Below is a small trained network, with its code and all its weights. Each question gives an input and a class and asks what happens when units are switched off, that is, made to give their printed mean instead of their output.

import numpy as np


def w(rows, s, z=0):
    codes = np.array(rows[::2]) - 128.0
    scale = np.full(codes.shape[1], s)
    scale[-1] = z or s
    return codes * scale


def f(y):
    return y / 2 * (1 + np.tanh(0.7978845608 * (y + 0.044715 * y**3)))


def log_softmax(a):
    a = a - a.max(-1, keepdims=True)
    return a - np.log(np.exp(a).sum(-1, keepdims=True))


def net(x, mask):
    res = np.array(x, float).reshape(1, 6) / 4 @ E
    y = f(res @ A[0][:, :-1].T + A[0][:, -1])
    res = res + np.where(mask, y, B[0][:, -1]) @ B[0][:, :-1]
    return log_softmax(res[-1] @ U[:, :-1].T + U[:, -1])


A, B = {}, {}
E = w([
[90,124,75,2,131,113],'x0',
[40,166,218,77,85,103],'x1',
[99,191,143,149,202,230],'x2',
[60,178,81,145,105,119],'x3',
[180,180,171,47,196,86],'x4',
[159,72,174,85,29,191],'x5',
],0.0087)
A[0] = w([
[165,112,192,95,232,143,185],'n0',
[88,206,146,103,121,159,138],'n1',
[103,186,86,159,212,99,180],'n2',
[140,118,88,170,77,171,158],'n3',
[178,66,116,53,75,81,252],'n4',
[110,161,126,140,121,164,155],'n5',
[77,66,114,166,62,145,227],'n6',
[200,147,140,178,185,130,144],'n7',
[68,196,149,150,156,181,169],'n8',
[91,167,73,181,123,137,254],'n9',
[196,104,160,97,219,123,187],'n10',
[151,198,165,127,177,187,215],'n11',
[196,118,128,192,112,144,135],'n12',
[248,50,131,73,101,148,195],'n13',
[170,78,141,137,94,112,174],'n14',
[73,173,104,83,164,59,188],'n15',
[134,154,77,131,132,51,151],'n16',
[99,191,124,241,192,99,235],'n17',
[73,104,173,119,99,94,178],'n18',
[85,155,114,77,75,125,128],'n19',
[88,154,181,101,134,180,198],'n20',
[160,138,127,195,169,72,173],'n21',
[147,130,107,209,141,176,159],'n22',
],0.011,0.0045)
B[0] = w([
[94,196,38,152,70,90,221],'n0',
[67,165,197,91,173,172,174],'n1',
[123,86,126,122,177,80,214],'n2',
[158,95,108,113,149,189,185],'n3',
[195,170,160,90,78,115,251],'n4',
[57,115,108,137,178,192,149],'n5',
[162,26,140,166,85,211,215],'n6',
[128,137,108,230,130,79,206],'n7',
[56,108,150,114,208,150,195],'n8',
[129,1,87,99,188,160,195],'n9',
[117,234,45,156,95,73,220],'n10',
[79,190,110,170,188,118,212],'n11',
[172,108,154,139,178,108,195],'n12',
[213,222,127,131,117,165,252],'n13',
[164,157,196,151,124,159,186],'n14',
[122,95,147,23,123,49,211],'n15',
[186,88,149,66,152,106,174],'n16',
[138,72,160,157,199,98,244],'n17',
[85,92,216,132,33,132,186],'n18',
[102,118,176,126,104,117,178],'n19',
[48,171,138,138,103,120,189],'n20',
[152,123,140,168,154,94,195],'n21',
[127,107,52,182,209,140,204],'n22',
],0.0077,0.011)
U = w([
[129,72,79,146,147,196,103],'0',
[100,200,67,136,63,90,96],'1',
[65,143,149,62,74,82,52],'2',
[210,164,139,105,104,153,182],'3',
[102,133,115,214,140,66,4],'4',
[98,84,176,151,4,115,250],'5',
[26,153,146,111,144,136,123],'6',
[117,98,117,93,153,48,211],'7',
],0.012,0.0017)

Each question gives the input, the list of numbers given to net, and the class t.
The units are the neurons (one row each of A and B). Each row of codes is followed by its name. A weight is (code - 128) times the scale printed after its matrix; where a second scale follows, it is the last column's (A, B and U).
mask holds one flag per neuron, in row order. A switched-off neuron (its flag False) gives its mean, the last column of its row in B, instead of its output. The means were averaged over made-up inputs and are rounded, as every weight is.
A unit's drop is (log p(t) with every unit on - log p(t) with that unit switched off) / (log p(t) with every unit on - log p(t) with every unit switched off).
The circuit of an input: a set's keep is (log p(t) with only the set's units on - log p(t) with every unit switched off) / (log p(t) with every unit on - log p(t) with every unit switched off). Starting from the 12 units with the biggest drops (on a tie, the unit counted first), units are removed one at a time, each time the one whose removal leaves the highest keep (on an exact tie, the one counted first), for as long as the keep stays at least 0.8.
units of the circuit, in order: the units of the circuit, biggest drop first
top k neurons: the k neurons with the biggest drops, biggest first
drop when u is switched off: that unit's drop, to one decimal
input [-6,-8,-2,0,-2,-1], class 0: units of the circuit, in order	n3
input [3,5,1,1,-8,-2], class 5: units of the circuit, in order	n6, n18
input [-4,5,-8,-6,1,-1], class 5: top 4 neurons	n18, n22, n3, n11
input [0,4,3,-7,-6,-4], class 0: units of the circuit, in order	n10, n15, n7
input [-6,-8,-2,-7,-3,1], class 3: top 4 neurons	n13, n14, n3, n11
input [-8,4,-4,4,5,1], class 5: top 2 neurons	n22, n18
input [-4,2,6,6,-1,5], class 6: top 4 neurons	n20, n1, n8, n11
input [1,7,0,-6,6,0], class 2: top 2 neurons	n15, n7
input [8,-7,-1,3,-6,-6], class 7: top 4 neurons	n15, n2, n16, n13
input [-2,5,6,-6,3,1], class 6: top 2 neurons	n8, n1
input [-2,-1,7,-2,2,3], class 4: top 2 neurons	n7, n15
input [-4,3,-8,-5,-1,4], class 3: top 2 neurons	n13, n4
input [-3,2,3,3,0,-8], class 7: top 3 neurons	n15, n9, n2
input [7,1,-5,-5,1,5], class 3: units of the circuit, in order	n13
input [-7,7,6,-5,-3,-2], class 6: top 3 neurons	n8, n1, n20
input [-6,-6,3,-8,4,3], class 4: top 2 neurons	n7, n12
input [-4,-2,1,1,7,2], class 1: drop when n10 is switched off	0.2
input [0,-5,-4,-6,-5,-2], class 3: drop when n13 is switched off	0.1
input [8,6,3,-6,7,-7], class 2: drop when n13 is switched off	0.0
input [-2,-5,-8,-1,-2,-8], class 7: units of the circuit, in order	n16
